Each row has a name. Each piece below is followed by the name of the row it came from, unless a question asks for something else. Each question is about the rows just above it. Places in a row count from 0.

[120 187 122 121 128 178  95 198 142 159 122 120 140 121 186 118 124 118
 125 129 185 121 129 105] -> redok
[111 107 110 110  87  70  95  56 127  88 113 112  81 107  64 114  95 101
 117 108  69 115 107 103] -> vike
[ 70  56 107 101 111  95  88 107  87 108 114 112 104  95 113  64 115  69
 110  81 107 110 117 127] -> Zikes
[119 119 118 121 137 110 194  92 139 132 123 120 125 122 108 121 179 132
 169 115 101 116 113 184] -> tun
[120 123 122 121 128 178  95 198 142 159 122 120 170 121 186 118 124 118
 125 129 185 121 129 105] -> fomam
[101 117  64  81  56 107 113 112 111 110 107  95  70  87 114 115 108 108
  69 103 110  88  95 127] -> kis
[108 107  64  81 117 101  69 114 115 111  88  87  95  95 110 107 112 110
  56 103  70 113 107 127] is which row reordered?	vike
[110 103 107 107  64 114 115 110 107  88  56 112  87 127  70 113  95 117
 111 101  81  95 108  69] is which row reordered?	vike
Which row holds these entries in another order? [127  95  88 110 103  69 108 108 115 114  87  70  95 107 110 111 112 113
 107  56  81  64 117 101]	kis
[ 56 112 110 114  64 110 107  88 108  95  70 113 107 103 115 111  87 117
  81  95 101 127  69 107] is which row reordered?	vike
[125 128 122 198 105 187 118 118 185 121 186 120  95 178 140 142 121 120
 159 129 122 129 124 121] is which row reordered?	redok

[ 79 103 107 126  96 143  78 151 123  95 151 124 167 124] : Bibif
[115 144  82 135 204 169  44 153 121  77 157 193 105 144] : guli
[196 156 143 120 148 138  91 121 120 162  92 149 124 190] : kis
[134  97 137 119 158 125  66 145 126 120 139 135 145 195] : redok
[150 122 108 118 160 120  72 140 139 159 112 118 176 189] : tuf
[153 115 159  95 136  83 146 115 133 167 163  90 132 119] : Zikes
[152 131 148  82 128 145 174 138 123 138 133 147 109 134] : vike
[ 93 126 101 109 144 112 104 132 110  92 110 175  90 127] : Mogot
[139 120 145 137 125 158 195  97 134 145 126  67 135 119] : zag
[ 54 120  93 114 143 122 154 134 129  77 160 105 119  21] : tun
[144 129 131 142  49 144 139 158 127 108  97 124 141 180] : guvi
[162 148 120 149 190 124 120 120 156 143 196 138  91  92] : fomam
Where do [115 144  82 135 204 169  44 153 121  77 157 193 105 144] appear?	guli
q: [139 120 145 137 125 158 195  97 134 145 126  67 135 119]	zag
Put [119 135  67 126 145 134  97 195 158 125 137 145 120 139] back in order: which row is it?	zag
Which row holds these entries in another order? [143 148 162 156 196 121 190 124 138 120 120 149  92  91]	kis
Which row holds these entries in another order? [ 66 134 125 145 119 195 137 158 126 139 120 135 145  97]	redok

[157 144 122 186 125 134 119 140 178 132 152 152 128 136 155 148 199 138
 128 210 134 154 149 182 156 139 132 129 122 133 127 128 145 131 129 128
 124 126 172 124 187 129 151 140 122 132 199 128 139 148 148 195] : zag
[141 146 127 169 138 140 118 130 157 134 144 155 130 133 150 145 168 144
 126 188 137 151 148 150 144 140 131 129 131 147 127 157 142 124 139 120
 115 128 166 123 165 132 159 143 123 127 176 135 143 142 143 186] : kis
[141 123 176 142 186 158 130 165 135 134 130 123 120 128 157 115 131 138
 166 143 150 129 133 168 146 127 169 118 144 144 142 143 145 124 188 132
 159 131 143 147 148 140 127 151 150 137 126 127 139 144 155 140] : vike
Where in the named rows is [178]?	zag, 8
Which row holds [141 123 176 142 186 158 130 165 135 134 130 123 120 128 157 115 131 138
 166 143 150 129 133 168 146 127 169 118 144 144 142 143 145 124 188 132
 159 131 143 147 148 140 127 151 150 137 126 127 139 144 155 140]?	vike
Which row holds these entries in another order? [137 157 118 142 157 126 140 133 135 145 127 165 142 188 132 127 176 186
 143 147 155 134 150 144 143 120 139 130 127 143 131 168 150 144 123 115
 159 124 166 123 169 141 138 130 128 131 146 148 151 140 129 144]	kis

[124 132 130 122 125 127 126 134 130 133 129 127 128] = zag
[123 143 131 125 128 119 131 133 129 132 132 129 126] = kis
[134 144 133 215 146 141 134 112 124 124 133 142 127] = tuf
[123 129 138 121 129 125 132 138 134 130 130 133 125] = guli
[125 119 127 122 124 128 132 128 131 128 129 131 126] = Mogot
[123 126 130 124 127 124 133 130 130 129 130 134 125] = vike
[125 151 117 119 123 110 130 124 124 137 132 119 126] = fomam
[134 101 135 123 126 136 127 132 134 126 122 136 129] = Zikes
[125 131 123 132 129 144 131 126 129 128 132 133 119] = redok
[135 131 112 108 130 120 129 104 108 106 129 126 128] = Bibif
[126 132 129 128 122 128 131 124 129 131 119 125 127] = tun
[120 153 124 112 128 127 122 137 127 127 133 114 130] = guvi
Put [129 123 126 132 119 131 133 128 132 143 125 131 129] back in order: which row is it?	kis
Put [134 125 123 126 130 124 127 124 133 130 130 129 130] back in order: which row is it?	vike
Which row holds these entries in another order? [127 131 132 131 129 122 124 125 128 128 126 119 128]	Mogot

[129 187 139 138 116]  fomam
[115 122 181 111 126]  guli
[129 156 130 122 168]  zag
[130 130 131 139 142]  guvi
[125 100 120 112 129]  tun
[126  95 103 113 133]  vike
[129 156 151 136 128]  kis
[129 142 139 131 130]  redok
[126 181 115 122 112]  Bibif
[127  69 127 104 133]  Zikes
[129 156 168 129 122]  Mogot
q: [115 122 181 111 126]	guli
[142 139 131 130 130] is which row reordered?	guvi
Put [130 131 139 142 129] back in order: which row is it?	redok
Put [122 129 168 156 129] back in order: which row is it?	Mogot
Which row holds these entries in another order? [181 122 115 126 112]	Bibif
Put [133 127  69 127 104] back in order: which row is it?	Zikes

[134 129 133 109 119 131] -> Mogot
[134 109 133 130 119 131] -> Zikes
[182 109 168 133 164 150] -> kis
[150 169 133 109 182 164] -> fomam
[168  57 127  56  58  79] -> tun
Which row holds [182 109 168 133 164 150]?	kis
[130] is at row and place	Zikes, 3
[164 182 109 133 169 150] is which row reordered?	fomam
[57] is at row and place	tun, 1
Row and place of [56] in the named rows:	tun, 3
Put [109 119 129 131 133 134] back in order: which row is it?	Mogot
[109 133 150 164 168 182] is which row reordered?	kis

[110 185 153 107 157]  redok
[129 157 107 185 111]  kis
[157 111 185 107 130]  Mogot
[213 158 192 141 154]  tun
[107 130 157 111 185] is which row reordered?	Mogot
[111 185 107 157 129] is which row reordered?	kis
Which row holds these entries in another order? [107 111 129 157 185]	kis
Put [154 192 141 158 213] back in order: which row is it?	tun
Which row holds these entries in another order? [157 107 153 185 110]	redok
[110] is at row and place	redok, 0
[154 141 192 158 213] is which row reordered?	tun

[129 140 157 176 128 107 106 107 125 131] = guli
[112 140 131  93 146  55 157  97 103 132] = vike
[108 106 176 157 140  71 129 107 125 131] = zag
[119 149 182  40 119  49  95  92  76 179] = Bibif
[112 129 120  70 146  89 177 208 133 131] = fomam
[117 141 192 206 138 203 138  92  95 175] = Zikes
[113 141 192 206 138 203 138  92  95 175] = tuf
[103] is at row and place	vike, 8
[131 129 140 157 176 128 107 106 107 125] is which row reordered?	guli
[128] is at row and place	guli, 4
Which row holds these entries in another order? [125 131 108 106 176 157 140  71 129 107]	zag
Row and place of [70] in the named rows:	fomam, 3

[188 105 108 142  53  96 142 178 140 104 105 230 153  84 133  42 120  88
 201 123]  Bibif
[178 123 230  96 120 142 153 188 105 133 104 108  42 140  88 105  53 142
 200  84]  guvi
[140 118  48 185 125 175  71  53 135 182 111 120 176 113  81  27  86 126
 162 131]  kis
[ 65 189 143 156 136 134 106 170 139 187 109 110 159 117  83  37  87 130
 174 115]  redok
[ 81 175 182 126 131  48 185  27 125 113 135  86  71 140 176 163 118 120
  53 111]  zag
Row and place of [134] in the named rows:	redok, 5
[140 118  48 185 125 175  71  53 135 182 111 120 176 113  81  27  86 126
 162 131] is in which row?	kis
Which row holds [ 65 189 143 156 136 134 106 170 139 187 109 110 159 117  83  37  87 130
 174 115]?	redok
Which row holds these entries in another order? [140  71 162  81 111  48  53 118 182  86 131 185 135 175 126 113 125 176
  27 120]	kis
Put [ 42  53  84  88  96 104 105 105 108 120 123 133 140 142 142 153 178 188
 200 230] back in order: which row is it?	guvi
[123 201  88 120  42 133  84 153 230 105 104 140 178 142  96  53 142 108
 105 188] is which row reordered?	Bibif

[ 32  25 128 175  98  86  34 191 173] -> Zikes
[182 151 151 217 146 191  64  91 210] -> Mogot
[221 132 189 113 127  49  74 115  72] -> Bibif
[112  26 221  90  62 106 166 105 202] -> redok
[ 47 208  53  42 210 114  94 158 210] -> zag
[ 25 173  34 175  32  86 191 129  98] -> guvi
[182 146 209 191 151 151 218  64  91] -> kis
[191 146 218 210 151 151 182  64  91] -> vike
[ 47 208  53  42 210 114 135 158 210] -> fomam
[210  91  64 191 146 217 151 151 182] is which row reordered?	Mogot
Where in the named rows is [209]?	kis, 2
[ 25  32  34  86  98 129 173 175 191] is which row reordered?	guvi
Put [ 91  64 218 151 151 191 209 146 182] back in order: which row is it?	kis
[ 91  64 182 151 151 210 218 146 191] is which row reordered?	vike

[ 49  93 138  85]  fomam
[ 49  93 139  85]  guli
[ 93  84  49 139]  kis
Where in the named rows is [138]?	fomam, 2
Put [ 49  85  93 139] back in order: which row is it?	guli
Which row holds these entries in another order? [ 85 139  93  49]	guli
Where in the named rows is [84]?	kis, 1
[ 49  85  93 138] is which row reordered?	fomam

[136 129 122 132 137] : fomam
[129 131 122 133 136] : guvi
[136 129 132 121 137] : vike
[122 136 128 132 137] : Zikes
[122 128 132 136 137] is which row reordered?	Zikes
Which row holds these entries in another order? [136 137 122 129 132]	fomam
[121 137 129 132 136] is which row reordered?	vike
Which row holds these entries in another order? [132 122 136 129 137]	fomam
q: [129 131 122 133 136]	guvi
[132 129 122 136 137] is which row reordered?	fomam
Put [122 129 132 136 137] back in order: which row is it?	fomam

[ 86 150  87 125] -> fomam
[ 54 122 102 172] -> Mogot
[198 133 154  53] -> redok
[ 83  69 213  75] -> kis
[130 139 127 121] -> tuf
[119 137 166 113] -> zag
[213  82  75  69] -> guvi
[83 90 84 99] -> Bibif
[172] is at row and place	Mogot, 3
Which row holds these entries in another order? [213  75  83  69]	kis

[116 105  76 171 104] : Zikes
[121  93  88 169  97] : guli
[131 194 153 205 190] : Mogot
[128 128 118 177 141] : tuf
[ 81  71 143 132  92] : fomam
[128 151 123 149 121] : guvi
[ 73  38  28 191  39] : tun
[ 82  70  81 170  72] : redok
[170  88  97 121  93] : zag
[119  85 111  82  99] : vike
[133 161  95 206 143] : Bibif
[139 163  55 239 114] : kis
[190] is at row and place	Mogot, 4
Row and place of [71] in the named rows:	fomam, 1
Row and place of [133] in the named rows:	Bibif, 0
[ 97 169  88  93 121] is which row reordered?	guli

[128 191 199 175]  redok
[ 61  46 185 192]  fomam
[107 227  16  44]  Zikes
[ 84 132 193 146]  Bibif
[218 233  18  22]  tun
Where in the named rows is [193]?	Bibif, 2
Row and place of [16] in the named rows:	Zikes, 2

[127 169 116 141 116  70 127  90 135  85 159 142 146 106 139 100]  zag
[122 139 189  77 160 123  86 133 124 140 183 106 136 173  38 103]  kis
[135  68 128 101 114 152  85 164 125 113 101 154 116 138 107 124]  vike
[134 189 136 113 149  88 110  98 128  98 205 135  96 144 158  95]  redok
[122  68 110 115  72 100 101 135 124  99  71 189 102 178  73 109]  fomam
[127 169 100 141 116  70 127  90 135  85 159 142 146 106 170 149]  guvi
[122  68 110 115  72 100 101 135 124  99  71 189 133  81 148 145]  Zikes
Row and place of [134] in the named rows:	redok, 0
Which row holds these entries in another order? [134 144 136 189  88 128 205  96 113 149  98  98 158 135 110  95]	redok

[ 93 155 117 178 209  51]  guvi
[179 117 209  93 210 178]  redok
[ 52 117 209  93 155 178]  tun
[179 117 209  93 210 178] is in which row?	redok
Which row holds these entries in another order? [209  93 155 178  52 117]	tun
Which row holds these entries in another order? [ 51  93 155 117 178 209]	guvi
Where in the named rows is [179]?	redok, 0
[ 52 117 209  93 155 178] is in which row?	tun
[178 155  93 209 117  52] is which row reordered?	tun

[133 104 128 128 122 183  94  71 128 200  72  95 149 130 128  93 118  38
 128 124 201 192 132 128 128 116  91 197 119 128  91 191  89 151 179 166
 194 128 148  98 108 128 150 115 111 124 154  57 128  87 104] = guli
[133 104 128 128 122 183  94  71 128 200  72  95 149 130 128  93 118  38
 128 124 201 192 132 128 128 116  91 197 119 128  91 191  89 151 179 166
 194 128 148  98 121 111 128 119 128 128  83 152 162 138 148] = guvi
[133 104 128 128 122 183  94  71 128 200 128  95 149 130 128  93 118  38
 128 124  78 192 132 128 128 116  91 197 119 128  91 191  89 151 179 166
 194 128 148  98 121 111 128 119 128 128  83 152 162 138 148] = tuf
q: [133 104 128 128 122 183  94  71 128 200 128  95 149 130 128  93 118  38
 128 124  78 192 132 128 128 116  91 197 119 128  91 191  89 151 179 166
 194 128 148  98 121 111 128 119 128 128  83 152 162 138 148]	tuf
Put [ 38  57  71  72  87  89  91  91  93  94  95  98 104 104 108 111 115 116
 118 119 122 124 124 128 128 128 128 128 128 128 128 128 128 128 130 132
 133 148 149 150 151 154 166 179 183 191 192 194 197 200 201] back in order: which row is it?	guli
Which row holds these entries in another order? [148 138 162 152  83 128 128 119 128 111 121  98 148 128 194 166 179 151
  89 191  91 128 119 197  91 116 128 128 132 192  78 124 128  38 118  93
 128 130 149  95 128 200 128  71  94 183 122 128 128 104 133]	tuf

[126 137 131 148 183 100 153 127 146 145  33 147 137 210 173  59 133 178
 130 125  98 155 147 164 138 156  65 118  96 134 122 150 119 143 130 121
 131  92  82] : vike
[177 141 127 100 126 111 179 134 139 114 112 167  67 173 144 107 124 180
 105  99  84 136 145 153 137 204  58 145 137  91 180 105  59 148 125 124
 118 166  73] : Mogot
[174 165 113 131 180 104 144 128 139 138  69 153 136 237 159 104 146 193
  57 120  86 107 139 165 104 160  76 126 105 103 115  98  73 137  92 136
 137 142 150] : fomam
[148 118 119 210 173 183 155 156 146  65  33 145 121 122  59 138 100  92
 143 130 179 133 126  98 131 127  96 147  82 125 150 131 147 134 164 137
 153 130 137] : tun
[172 149 110 135 181 129 201 126 138 142  89 151 120 182 181 102 129 170
 125  90 104 145 135 184 113 200  73 120 118 149 134 109  64 133 135 128
  94 118  61] : Bibif
[179 172 115 123 139 126 152 121 180 120  90 176 134 216 167 113 172 182
 141  98  49 156 116 183 142 212  86 121 105 116 122 106  37 178 127 148
 133  96  73] : tuf
[177 141 127 100 126 111 179 134 139 114 112 167  67 173 144 107 124 180
 105  99 133 136 145 153 137 204  58 145  87  91 180 105  59 148 125 124
 135 166  73] : redok
[69] is at row and place	fomam, 10
Which row holds these entries in another order? [155 147 164 138 156  65 118  96 134 122 150 119 143 130 121 131  92  82
 126 137 131 148 183 100 153 127 146 145  33 147 137 210 173  59 133 178
 130 125  98]	vike
[200] is at row and place	Bibif, 25

[232 125 147 135]  guvi
[142 171 114  94]  vike
[148 201 209 102]  Zikes
[135 124 233 147]  Mogot
[171 115 142  94]  redok
[ 95 141 148  82]  kis
Which row holds these entries in another order? [ 94 114 142 171]	vike
Which row holds these entries in another order? [147 233 124 135]	Mogot
Where in the named rows is [233]?	Mogot, 2
Put [147 125 135 232] back in order: which row is it?	guvi
Row and place of [95] in the named rows:	kis, 0
[114] is at row and place	vike, 2
Where in the named rows is [125]?	guvi, 1

[114  84 179 130 125 118  92 129 167  95 118  76 135 152 101 165  96 170
 161 126 127]  zag
[108  63 176 135 132 128  65 125 118  90 144  76 138 108  82 155 135 165
 167 123 115]  Zikes
[131 100  94 146 127 120 173 130  75 160 136 179 131  71 137 100 191  96
  93 129 118]  guvi
[135 106  71 124 129 145 184 134 139 179 119 190 131 120 158  86 125  88
  89 143 131]  fomam
[ 96 118 130 118 152 161 126 127 101 130 170  76 167 179 125  92 135  95
 165 114  84]  guli
[124 119 154 111 125 131 104 121 177 107 115  98 116 174 110 153  77 147
 156 131 132]  Mogot
[108  63 176 135 132 128  65 125 118  90 144  76 138 108  82 155 135 165
 167 116 125]  Bibif
[135  25 104 106 131 134 156 135 167 172 117 176 114 131 117  79 117  82
  90 138 139]  tuf
[127 126 161 170  96 165 101 152 135  76 118  95 167 129  92 118 125 130
 179  84 114] is which row reordered?	zag
Where in the named rows is [160]?	guvi, 9
The row with [131 100  94 146 127 120 173 130  75 160 136 179 131  71 137 100 191  96
  93 129 118] is	guvi

[114 127 137 125  29] = guli
[ 70 124 159 116 179] = redok
[170  73 134  87 179] = Mogot
[157  85 161 102 191] = tun
[163  90 155 100 199] = Bibif
[ 63 133 151  86 181] = zag
[156  88 162  96 193] = Zikes
[ 96 193 156 162  88] is which row reordered?	Zikes
Which row holds these entries in another order? [181  86 151 133  63]	zag
[87] is at row and place	Mogot, 3
Row and place of [156] in the named rows:	Zikes, 0

[109 200 114 128 207]  vike
[100 154 139 103 201]  guli
[101 156 139  91 202]  tuf
[102 161 135  94 201]  redok
[101 139 156 202  92]  tun
[179 110 171 177 104]  zag
[178 104 179 110 171]  Bibif
[102 138 125  94 201]  fomam
[165 120 120 104  73]  Mogot
[109 200 145 109  98]  Zikes
Which row holds these entries in another order? [ 91 101 139 156 202]	tuf
[207] is at row and place	vike, 4
Where in the named rows is [178]?	Bibif, 0
Put [104 179 110 171 177] back in order: which row is it?	zag
Which row holds these entries in another order? [ 92 202 156 139 101]	tun
Where in the named rows is [100]?	guli, 0

[130  99 129 128 127 144 128 161 124 140] -> Zikes
[226 117 138 128 121 144 130 125 133 134] -> fomam
[134 125 152 137 132 139 129 124 152 126] -> tuf
[ 90 146 117 123 115 114 109 159 116 123] -> kis
[ 88 119 125 139 137 133  83 117 135 114] -> redok
[132 129 125 125 134 152 126 139 152 137] -> guli
[ 98 120 124 133 123 123 113 146 121 143] -> zag
[182 124 139 121 124 133  99 130 122 140] -> guvi
[145 139 138 128 133 116 107 114 126 133] -> Mogot
[146 114 117 122 115 109  90 130 159 123] -> vike
Which row holds these entries in another order? [ 83  88 114 117 119 125 133 135 137 139]	redok
[127] is at row and place	Zikes, 4
Which row holds these entries in another order? [ 90 109 114 115 116 117 123 123 146 159]	kis
Where in the named rows is [120]?	zag, 1
Put [125 125 126 129 132 134 137 139 152 152] back in order: which row is it?	guli
Row and place of [182] in the named rows:	guvi, 0
Which row holds these entries in another order? [137 152 139 126 152 134 125 125 129 132]	guli

